Below is a small trained network, with its code and all its weights. Each question gives an input and a class and asks what happens when units are switched off, that is, made to give their printed mean instead of their output.

import numpy as np


def w(rows, s, z=0):
    codes = np.array(rows[::2]) - 128.0
    scale = np.full(codes.shape[1], s)
    scale[-1] = z or s
    return codes * scale


def f(y):
    return np.maximum(y, 0)


def log_softmax(a):
    a = a - a.max(-1, keepdims=True)
    return a - np.log(np.exp(a).sum(-1, keepdims=True))


def net(x, mask):
    res = np.array(x, float).reshape(1, 6) / 4 @ E
    y = f(res @ A[0][:, :-1].T + A[0][:, -1])
    res = res + np.where(mask, y, B[0][:, -1]) @ B[0][:, :-1]
    return log_softmax(res[-1] @ U[:, :-1].T + U[:, -1])


A, B = {}, {}
E = w([
[105,150,160,168,199,94,71,182,178,27,163,64],'x0',
[133,139,141,127,128,107,139,128,130,138,142,111],'x1',
[132,124,120,148,128,143,102,133,117,135,136,135],'x2',
[135,126,128,142,123,114,148,130,144,132,137,118],'x3',
[219,84,176,158,155,136,120,117,109,160,39,51],'x4',
[103,35,71,55,149,105,106,119,131,184,133,12],'x5',
],0.011)
A[0] = w([
[98,203,147,175,132,123,124,145,164,7,188,193,145],'n1',
[132,67,104,120,124,137,139,134,128,211,104,95,83],'n2',
[99,109,76,112,134,116,111,123,131,111,153,90,1],'n3',
[82,110,154,128,148,137,95,160,171,72,155,60,106],'n4',
[209,209,240,193,107,148,163,126,129,118,95,248,153],'n5',
[122,151,101,115,106,128,159,114,110,165,131,214,2],'n6',
[16,151,42,77,99,121,158,123,144,178,238,198,133],'n7',
[84,203,175,130,107,135,172,137,140,140,174,238,145],'n8',
],0.014,0.0099)
B[0] = w([
[97,128,197,92,92,168,168,135,152,238,157,191,232],'n1',
[142,165,68,127,112,122,135,108,110,173,153,217,196],'n2',
[92,142,234,136,123,178,140,153,160,90,103,121,149],'n3',
[144,127,79,137,119,102,129,115,105,47,114,102,190],'n4',
[123,109,72,139,157,87,89,132,116,2,110,37,254],'n5',
[57,132,176,137,140,121,134,172,186,48,173,79,165],'n6',
[150,114,100,155,155,95,88,131,107,5,95,46,235],'n7',
[175,130,138,131,128,158,142,104,121,234,107,173,216],'n8',
],0.0098,0.023)
U = w([
[90,117,195,160,161,125,120,170,136,71,152,82,173],'0',
[146,100,74,132,146,92,120,108,66,99,135,88,4],'1',
[127,141,166,84,75,165,182,102,107,255,178,193,185],'2',
],0.0095,0.0023)

Each question gives the input, the list of numbers given to net, and the class t.
The units are the neurons (one row each of A and B). Each row of codes is followed by its name. A weight is (code - 128) times the scale printed after its matrix; where a second scale follows, it is the last column's (A, B and U).
mask holds one flag per neuron, in row order. A switched-off neuron (its flag False) gives its mean, the last column of its row in B, instead of its output. The means were averaged over made-up inputs and are rounded, as every weight is.
A unit's drop is (log p(t) with every unit on - log p(t) with that unit switched off) / (log p(t) with every unit on - log p(t) with every unit switched off).
The circuit of an input: a set's keep is (log p(t) with only the set's units on - log p(t) with every unit switched off) / (log p(t) with every unit on - log p(t) with every unit switched off). Starting from all 8 units, units are removed one at a time, each time the one whose removal leaves the highest keep (on an exact tie, the one counted first), for as long as the keep stays at least 0.8.
units of the circuit, in order: the units of the circuit, biggest drop first
k most important neurons: the k neurons with the biggest drops, biggest first
drop when u is switched off: that unit's drop, to one decimal
input [2,-3,-1,-6,-2,-3], class 2: units of the circuit, in order => [n1]
input [1,7,0,8,-8,6], class 0: 4 most important neurons => [n3, n2, n5, n8]
input [-4,-1,7,-6,4,3], class 2: 2 most important neurons => [n5, n7]
input [-2,-3,7,-7,-6,-2], class 0: 2 most important neurons => [n7, n6]
input [4,2,5,4,-7,-1], class 2: 2 most important neurons => [n1, n5]
input [-2,-4,4,-1,-5,-1], class 0: 3 most important neurons => [n7, n6, n2]
input [-3,-1,3,2,-6,-4], class 0: 2 most important neurons => [n7, n6]
input [-8,-4,2,5,-2,-8], class 0: 2 most important neurons => [n6, n5]
input [-8,-5,-6,5,0,-7], class 0: 2 most important neurons => [n6, n2]
input [-7,-3,-6,6,-2,0], class 0: 3 most important neurons => [n6, n4, n5]
input [-1,1,-2,5,8,-8], class 1: 2 most important neurons => [n5, n6]
input [-7,-4,-5,8,-7,-8], class 0: 3 most important neurons => [n6, n5, n1]
input [4,-3,0,7,-4,-7], class 2: 2 most important neurons => [n1, n8]
input [-7,-3,8,-3,-5,-6], class 0: units of the circuit, in order => [n6]
input [-4,5,6,-4,8,6], class 2: drop when n7 is switched off => 0.1
input [0,2,6,-8,7,2], class 2: drop when n7 is switched off => 0.7
input [-3,-4,7,8,5,6], class 2: drop when n5 is switched off => 0.5
input [1,0,-3,-4,-8,8], class 0: drop when n2 is switched off => 0.2
